Below is a small trained network, with its code and all its weights. Each question gives an input and a class and asks what happens when units are switched off, that is, made to give their printed mean instead of their output.

import numpy as np


def w(rows, s, z=0):
    codes = np.array(rows[::2]) - 128.0
    scale = np.full(codes.shape[1], s)
    scale[-1] = z or s
    return codes * scale


def norm(h):
    return h / np.sqrt((h * h).mean(-1, keepdims=True) + 1e-5)


def f(y):
    return y / 2 * (1 + np.tanh(0.7978845608 * (y + 0.044715 * y**3)))


def log_softmax(a):
    a = a - a.max(-1, keepdims=True)
    return a - np.log(np.exp(a).sum(-1, keepdims=True))


def net(x, mask):
    res = np.array(x, float).reshape(1, 4) / 4 @ E
    u = 0
    for l in range(4):
        y = f(norm(res) @ A[l][:, :-1].T + A[l][:, -1])
        res = res + np.where(mask[u : u + 8], y, B[l][:, -1]) @ B[l][:, :-1]
        u += 8
    return log_softmax(norm(res)[-1] @ U[:, :-1].T + U[:, -1])


A, B = {}, {}
E = w([
[49,83,211,137,49,105],'x0',
[148,86,125,192,101,252],'x1',
[70,44,24,155,157,88],'x2',
[149,123,125,134,108,118],'x3',
],0.0026)
A[0] = w([
[3,55,253,156,28,96,40],'L0N1',
[234,190,18,105,155,147,98],'L0N2',
[125,94,105,157,68,236,7],'L0N3',
[212,197,178,137,77,139,48],'L0N4',
[117,82,223,137,118,92,126],'L0N5',
[194,188,47,122,222,160,97],'L0N6',
[178,219,183,151,67,152,93],'L0N7',
[154,208,224,117,105,181,75],'L0N8',
],0.0033,0.0012)
B[0] = w([
[108,255,11,152,67,201,250],'L0N1',
[33,208,136,150,69,178,208],'L0N2',
[151,129,199,218,146,115,147],'L0N3',
[49,55,86,51,126,121,151],'L0N4',
[158,211,130,107,98,97,156],'L0N5',
[107,215,104,156,1,159,206],'L0N6',
[127,115,136,86,172,180,166],'L0N7',
[157,53,130,52,141,135,177],'L0N8',
],0.0032,0.0022)
A[1] = w([
[193,35,115,167,115,213,87],'L1N1',
[61,195,114,205,132,118,5],'L1N2',
[200,142,88,141,128,168,58],'L1N3',
[48,37,184,78,19,107,75],'L1N4',
[126,93,139,80,158,130,99],'L1N5',
[99,51,60,203,154,132,75],'L1N6',
[143,128,33,252,111,60,50],'L1N7',
[140,138,75,100,167,141,99],'L1N8',
],0.0032,0.0015)
B[1] = w([
[117,159,158,123,193,64,190],'L1N1',
[117,114,115,104,133,140,157],'L1N2',
[80,159,102,139,121,81,129],'L1N3',
[140,251,45,163,170,216,134],'L1N4',
[153,119,182,126,74,111,71],'L1N5',
[198,69,162,55,97,43,184],'L1N6',
[129,97,145,61,137,154,255],'L1N7',
[130,95,143,156,36,164,138],'L1N8',
],0.0029,0.00093)
A[2] = w([
[135,163,148,92,152,51,15],'L2N1',
[207,137,253,64,129,183,124],'L2N2',
[162,81,198,237,146,217,58],'L2N3',
[81,167,119,196,75,169,2],'L2N4',
[102,97,116,206,99,82,85],'L2N5',
[90,190,140,118,179,33,99],'L2N6',
[106,185,138,56,104,35,100],'L2N7',
[97,10,54,154,129,73,114],'L2N8',
],0.004,0.00078)
B[2] = w([
[110,77,143,206,178,149,140],'L2N1',
[70,69,77,31,131,84,226],'L2N2',
[125,34,124,235,251,3,210],'L2N3',
[173,210,114,164,126,56,209],'L2N4',
[182,182,133,47,159,142,142],'L2N5',
[235,105,171,225,91,156,190],'L2N6',
[169,56,173,239,208,109,250],'L2N7',
[131,89,193,12,83,234,223],'L2N8',
],0.0031,0.0017)
A[3] = w([
[167,172,165,73,131,88,211],'L3N1',
[183,89,155,244,195,119,144],'L3N2',
[63,140,48,157,128,145,249],'L3N3',
[71,208,54,128,145,118,182],'L3N4',
[185,110,162,207,174,66,150],'L3N5',
[105,64,134,2,135,166,125],'L3N6',
[91,207,36,142,87,119,189],'L3N7',
[136,149,202,66,177,149,102],'L3N8',
],0.0045,0.0012)
B[3] = w([
[101,84,72,185,104,153,153],'L3N1',
[62,99,169,126,165,46,202],'L3N2',
[166,181,177,109,116,102,211],'L3N3',
[153,152,168,174,98,132,213],'L3N4',
[47,78,137,173,248,160,187],'L3N5',
[144,84,30,2,109,133,197],'L3N6',
[205,202,205,181,49,188,251],'L3N7',
[138,73,64,74,121,159,135],'L3N8',
],0.0047,0.003)
U = w([
[176,254,165,201,50,155,254],'0',
[130,72,61,10,107,142,116],'1',
[61,79,175,218,240,63,17],'2',
],0.0097,0.00094)

Each question gives the input, the list of numbers given to net, and the class t.
The units are the neurons (one row each of A and B). Each row of codes is followed by its name. A weight is (code - 128) times the scale printed after its matrix; where a second scale follows, it is the last column's (A, B and U).
mask holds one flag per neuron, layer by layer. A switched-off neuron (its flag False) gives its mean, the last column of its row in B, instead of its output. The means were averaged over made-up inputs and are rounded, as every weight is.
A unit's drop is (log p(t) with every unit on - log p(t) with that unit switched off) / (log p(t) with every unit on - log p(t) with every unit switched off).
The circuit of an input: a set's keep is (log p(t) with only the set's units on - log p(t) with every unit switched off) / (log p(t) with every unit on - log p(t) with every unit switched off). Starting from the 12 units with the biggest drops (on a tie, the unit counted first), units are removed one at a time, each time the one whose removal leaves the highest keep (on an exact tie, the one counted first), for as long as the keep stays at least 0.8.
circuit, biggest first: the units of the circuit, biggest drop first
top k neurons: the k neurons with the biggest drops, biggest first
k most important neurons of layer l: the k neurons of layer l with the biggest drops, biggest first
drop when u is switched off: that unit's drop, to one decimal
input [5,0,4,2], class 0: circuit, biggest first => L0N1
input [6,-3,6,8], class 0: circuit, biggest first => L0N1; L3N7
input [3,0,4,2], class 1: top 3 neurons => L0N6; L0N2; L2N8
input [-4,5,-4,2], class 2: top 2 neurons => L2N3; L0N3
input [-4,6,4,1], class 2: top 2 neurons => L2N3; L0N1
input [-5,8,-7,6], class 2: top 4 neurons => L2N3; L0N1; L0N3; L2N8
input [-3,4,1,-1], class 2: top 3 neurons => L0N1; L2N3; L0N3
input [-8,-8,6,-8], class 0: 3 most important neurons of layer 0 => L0N6; L0N2; L0N3
input [-7,-7,3,-8], class 0: top 3 neurons => L0N6; L0N2; L2N3
input [0,-3,3,-7], class 1: top 4 neurons => L2N8; L1N1; L2N3; L0N5
input [1,8,-8,8], class 1: top 4 neurons => L2N2; L0N8; L0N4; L2N7
input [-8,-2,6,6], class 0: top 2 neurons => L0N6; L0N2
input [1,2,1,0], class 2: 2 most important neurons of layer 0 => L0N3; L0N4
input [-8,-7,6,-3], class 0: top 2 neurons => L0N6; L2N3
input [7,1,6,-8], class 0: top neuron => L0N1
input [3,5,5,-2], class 1: 2 most important neurons of layer 2 => L2N8; L2N7
input [0,4,1,8], class 2: drop when L2N3 is switched off => 0.1
input [8,-1,6,-3], class 0: drop when L0N1 is switched off => 1.0
